Below is a small trained network, with its code and all its weights. Each question gives an input and a target symbol and asks what happens when units are switched off, that is, made to give their printed mean instead of their output.

import numpy as np


def w(rows, s, z=0):
    codes = np.array(rows[::2]) - 128.0
    scale = np.full(codes.shape[1], s)
    scale[-1] = z or s
    return codes * scale


def f(y):
    return np.maximum(y, 0)


def softmax(a):
    e = np.exp(a - a.max(-1, keepdims=True))
    return e / e.sum(-1, keepdims=True)


def log_softmax(a):
    a = a - a.max(-1, keepdims=True)
    return a - np.log(np.exp(a).sum(-1, keepdims=True))


def net(x, mask):
    ids = ['ΓΔΛΞΩαβεηθμπσψ'.index(c) for c in x.split()]
    T = len(ids)
    res = E[ids] + P[:T]
    u = 0
    for l in range(2):
        q, k, v = (res @ M[l].T for M in (Q, K, V))
        z = softmax(np.where(np.tri(T) > 0, q @ k.T / 4**0.5, -1e9)) @ v
        res = res + np.where(mask[u], z, O[l][:, -1]) @ O[l][:, :-1]
        u += 1
        y = f(res @ A[l][:, :-1].T + A[l][:, -1])
        res = res + np.where(mask[u : u + 4], y, B[l][:, -1]) @ B[l][:, :-1]
        u += 4
    return log_softmax(res[-1] @ U[:, :-1].T + U[:, -1])


Q, K, V, O, A, B = {}, {}, {}, {}, {}, {}
E = w([
[118,124,159,226],'Γ',
[188,114,152,65],'Δ',
[139,109,51,75],'Λ',
[74,127,121,135],'Ξ',
[99,165,134,130],'Ω',
[156,156,85,152],'α',
[171,84,125,144],'β',
[175,78,128,147],'ε',
[147,188,118,4],'η',
[171,82,127,145],'θ',
[174,76,126,143],'μ',
[195,174,191,106],'π',
[99,163,135,133],'σ',
[100,179,147,127],'ψ',
],0.024)
P = w([
[202,181,237,109],'0',
[179,135,173,112],'1',
[165,118,140,108],'2',
[155,119,115,119],'3',
[154,114,91,122],'4',
[148,110,73,125],'5',
[152,100,63,133],'6',
[151,96,46,138],'7',
[147,88,36,145],'8',
[144,84,14,151],'9',
[148,43,31,156],'10',
[148,63,2,162],'11',
],0.0079)
Q[0] = w([
[160,232,11,161],'0.h1',
[90,106,19,192],'0.h1',
[159,173,129,186],'0.h1',
[255,107,75,93],'0.h1',
],0.0099)
K[0] = w([
[116,20,64,168],'0.h1',
[42,77,117,133],'0.h1',
[126,97,119,208],'0.h1',
[145,152,4,181],'0.h1',
],0.011)
V[0] = w([
[246,65,99,188],'0.h1',
[121,4,165,134],'0.h1',
[49,31,211,72],'0.h1',
[131,77,254,169],'0.h1',
],0.0064)
O[0] = w([
[166,110,201,160,234],'0.h1',
[89,48,157,114,93],'0.h1',
[9,64,116,124,2],'0.h1',
[62,79,136,191,65],'0.h1',
],0.011,0.0057)
A[0] = w([
[182,9,147,105,96],'0.n1',
[210,2,71,209,107],'0.n2',
[67,44,56,99,7],'0.n3',
[57,68,49,89,3],'0.n4',
],0.0069,0.0048)
B[0] = w([
[86,82,52,119,178],'0.n1',
[163,255,153,133,254],'0.n2',
[174,116,65,98,138],'0.n3',
[228,176,49,132,139],'0.n4',
],0.0092,0.0071)
Q[1] = w([
[236,189,178,248],'1.h1',
[170,97,38,177],'1.h1',
[255,27,189,186],'1.h1',
[65,195,108,243],'1.h1',
],0.0059)
K[1] = w([
[254,98,146,109],'1.h1',
[164,107,79,88],'1.h1',
[204,59,180,87],'1.h1',
[118,218,107,190],'1.h1',
],0.0075)
V[1] = w([
[69,132,132,99],'1.h1',
[157,86,172,49],'1.h1',
[169,82,2,185],'1.h1',
[190,148,164,93],'1.h1',
],0.009)
O[1] = w([
[175,178,123,97,34],'1.h1',
[160,2,177,53,135],'1.h1',
[103,100,16,164,141],'1.h1',
[54,69,180,122,253],'1.h1',
],0.0071,0.016)
A[1] = w([
[111,125,38,106,1],'1.n1',
[156,178,166,54,67],'1.n2',
[110,149,160,211,99],'1.n3',
[2,98,142,137,135],'1.n4',
],0.0086,0.0083)
B[1] = w([
[191,78,32,213,165],'1.n1',
[91,103,129,153,203],'1.n2',
[207,77,91,147,255],'1.n3',
[137,245,130,129,231],'1.n4',
],0.012,0.0034)
U = w([
[117,154,179,224,44],'Γ',
[126,92,142,78,151],'Δ',
[175,157,100,44,101],'Λ',
[93,143,123,121,252],'Ξ',
[146,164,147,128,96],'Ω',
[248,224,158,103,95],'α',
[126,126,152,157,109],'β',
[125,96,154,178,127],'ε',
[153,213,149,21,122],'η',
[122,114,153,163,116],'θ',
[115,85,103,169,102],'μ',
[126,164,216,125,124],'π',
[149,169,149,120,99],'σ',
[68,245,179,116,196],'ψ',
],0.012,0.014)

Each question gives the input, a string of symbols that net reads in full, and the target symbol t.
The units are the heads (4 rows each of Q, K, V and O) and the neurons (one row each of A and B). Each row of codes is followed by its name. A weight is (code - 128) times the scale printed after its matrix; where a second scale follows, it is the last column's (O, A, B and U).
mask holds one flag per unit, layer by layer, with each layer's heads first. A switched-off unit (its flag False) gives its mean, the last column of its rows in O or B, instead of its output. The means were averaged over made-up inputs and are rounded, as every weight is.
A unit's drop is (log p(t) with every unit on - log p(t) with that unit switched off) / (log p(t) with every unit on - log p(t) with every unit switched off).
The circuit of an input: a set's keep is (log p(t) with only the set's units on - log p(t) with every unit switched off) / (log p(t) with every unit on - log p(t) with every unit switched off). Starting from all 10 units, units are removed one at a time, each time the one whose removal leaves the highest keep (on an exact tie, the one counted first), for as long as the keep stays at least 0.8.
circuit, biggest first: the units of the circuit, biggest drop first
top k neurons: the k neurons with the biggest drops, biggest first
top k neurons in layer l: the k neurons of layer l with the biggest drops, biggest first
drop when u is switched off: that unit's drop, to one decimal
input π α θ Δ π α Δ π Ξ Ξ π Ω, target ψ: top 2 neurons => [0.n1; 1.n4]
input π α α π Δ μ α ε θ, target α: circuit, biggest first => [0.n2]
input ε ε α α α ε α α β Ξ σ, target ψ: circuit, biggest first => [1.n4; 0.h1; 1.h1]
input β α Ξ θ ε α μ ε, target α: top 2 neurons => [0.n2; 1.n2]
input α α α π β α α α α Δ Ξ, target ψ: circuit, biggest first => [1.n4; 0.h1]
input α Ω ε Λ π π ε Γ Ξ ε σ, target ψ: circuit, biggest first => [1.n4; 0.h1]
input Ξ θ α Δ α θ Ω Δ θ π, target π: circuit, biggest first => [1.h1; 0.h1]
input Ω ε ε Ω Γ β Ξ α θ α α, target α: top 2 neurons => [0.n2; 0.n1]
input α Δ Ξ Ξ ε π Ξ Δ ε α η, target Δ: circuit, biggest first => [1.h1; 1.n2; 0.n2; 0.h1]
input η β α α Ξ ε η Δ Ξ Ξ, target μ: top 4 neurons => [0.n2; 1.n1; 0.n3; 0.n4]
input α Ξ α σ θ Λ α θ ε π Ω, target ψ: top 2 neurons => [1.n4; 1.n1]
input α ε α α α Ξ π α Ξ β Δ, target Δ: circuit, biggest first => [1.h1; 1.n4]
input α Ξ Ξ ψ Λ, target Λ: circuit, biggest first => [0.h1; 1.h1; 0.n2]
input Ξ α θ α θ π, target π: top neuron in layer 1 => [1.n2]
input α π α Ξ, target ψ: drop when 1.n4 is switched off => 1.5
input π θ σ Ξ Γ α α β, target α: drop when 0.n4 is switched off => 0.0
input α α α Δ α Ξ α α α ε, target α: drop when 0.h1 is switched off => 0.4
